Below are the code and all the weights of a small trained network. Each question names an input and a class and asks about switching units off, where a switched-off unit gives its printed mean instead of its output.

import numpy as np


def w(rows, s, z=0):
    codes = np.array(rows[::2]) - 128.0
    scale = np.full(codes.shape[1], s)
    scale[-1] = z or s
    return codes * scale


def f(y):
    return np.maximum(y, 0)


def log_softmax(a):
    a = a - a.max(-1, keepdims=True)
    return a - np.log(np.exp(a).sum(-1, keepdims=True))


def net(x, mask):
    res = np.array(x, float).reshape(1, 5) / 4 @ E
    y = f(res @ A[0][:, :-1].T + A[0][:, -1])
    res = res + np.where(mask, y, B[0][:, -1]) @ B[0][:, :-1]
    return log_softmax(res[-1] @ U[:, :-1].T + U[:, -1])


A, B = {}, {}
E = w([
[77,157,93,91,220,135],'x0',
[149,139,191,85,97,95],'x1',
[149,77,130,202,117,18],'x2',
[168,243,168,59,59,108],'x3',
[181,142,131,77,179,173],'x4',
],0.011)
A[0] = w([
[184,73,194,203,55,106,252],'N0',
[113,104,163,172,96,217,160],'N1',
[18,162,87,115,234,215,158],'N2',
[57,45,98,185,111,93,141],'N3',
[175,140,187,198,62,80,160],'N4',
[223,172,166,122,26,114,145],'N5',
[174,171,187,83,55,122,210],'N6',
[151,177,189,84,82,100,205],'N7',
[136,132,76,119,213,199,100],'N8',
[80,75,67,222,105,115,157],'N9',
[110,223,237,79,129,116,211],'N10',
[210,168,200,96,67,148,112],'N11',
[114,156,236,62,62,192,178],'N12',
[75,2,135,138,125,76,154],'N13',
[70,91,85,199,210,129,223],'N14',
[108,55,57,227,116,91,197],'N15',
[106,237,124,76,113,176,208],'N16',
[196,151,203,155,78,99,149],'N17',
[38,73,62,105,129,175,104],'N18',
[234,88,55,145,150,152,204],'N19',
[30,166,60,144,221,184,242],'N20',
[192,123,143,175,43,98,155],'N21',
[52,69,136,157,113,132,115],'N22',
],0.0081,0.0039)
B[0] = w([
[130,126,232,169,160,75,244],'N0',
[158,147,108,146,166,97,166],'N1',
[147,75,73,166,105,154,250],'N2',
[42,227,185,167,198,208,218],'N3',
[99,103,184,160,155,70,221],'N4',
[135,82,108,147,53,75,229],'N5',
[90,82,114,85,88,85,227],'N6',
[74,158,152,107,2,104,216],'N7',
[160,89,107,135,101,96,202],'N8',
[90,178,183,195,160,176,223],'N9',
[73,151,114,46,31,144,228],'N10',
[88,171,148,155,57,126,209],'N11',
[122,137,112,122,55,118,221],'N12',
[123,189,161,150,152,150,214],'N13',
[153,161,123,171,190,161,239],'N14',
[137,205,204,136,159,148,244],'N15',
[130,127,55,84,83,114,226],'N16',
[115,76,132,132,75,72,206],'N17',
[118,120,122,144,138,162,190],'N18',
[231,113,169,105,159,125,183],'N19',
[142,132,68,156,170,173,252],'N20',
[73,124,176,205,92,130,212],'N21',
[112,195,95,146,168,122,178],'N22',
],0.0089,0.011)
U = w([
[229,121,148,125,145,108,184],'0',
[95,169,66,8,104,123,251],'1',
[98,183,137,161,169,156,46],'2',
[71,78,130,153,107,31,35],'3',
[180,56,15,166,138,130,166],'4',
],0.013,0.0017)

Each question gives the input, the list of numbers given to net, and the class t.
The units are the neurons (one row each of A and B). Each row of codes is followed by its name. A weight is (code - 128) times the scale printed after its matrix; where a second scale follows, it is the last column's (A, B and U).
mask holds one flag per neuron, in row order. A switched-off neuron (its flag False) gives its mean, the last column of its row in B, instead of its output. The means were averaged over made-up inputs and are rounded, as every weight is.
A unit's drop is (log p(t) with every unit on - log p(t) with that unit switched off) / (log p(t) with every unit on - log p(t) with every unit switched off).
The circuit of an input: a set's keep is (log p(t) with only the set's units on - log p(t) with every unit switched off) / (log p(t) with every unit on - log p(t) with every unit switched off). Starting from the 12 units with the biggest drops (on a tie, the unit counted first), units are removed one at a time, each time the one whose removal leaves the highest keep (on an exact tie, the one counted first), for as long as the keep stays at least 0.8.
circuit, biggest first: the units of the circuit, biggest drop first
k most important neurons: the k neurons with the biggest drops, biggest first
drop of u: that unit's drop, to one decimal
input [-4,6,5,-7,8], class 0: circuit, biggest first : N19
input [-7,5,7,-6,5], class 2: circuit, biggest first : N3, N15
input [3,-5,7,4,8], class 0: 2 most important neurons : N2, N19
input [2,-8,-5,5,7], class 1: 2 most important neurons : N10, N16
input [-6,-1,-2,5,7], class 1: 2 most important neurons : N10, N16
input [-3,3,0,8,3], class 3: 2 most important neurons : N5, N17
input [-2,1,2,8,7], class 1: 3 most important neurons : N10, N16, N0
input [7,3,6,0,8], class 4: 2 most important neurons : N15, N0
input [-6,6,5,-5,-5], class 2: drop of N3 : 0.1
input [-2,1,-1,8,-3], class 3: drop of N5 : 0.2
input [1,-1,5,-3,6], class 2: drop of N5 : 0.2
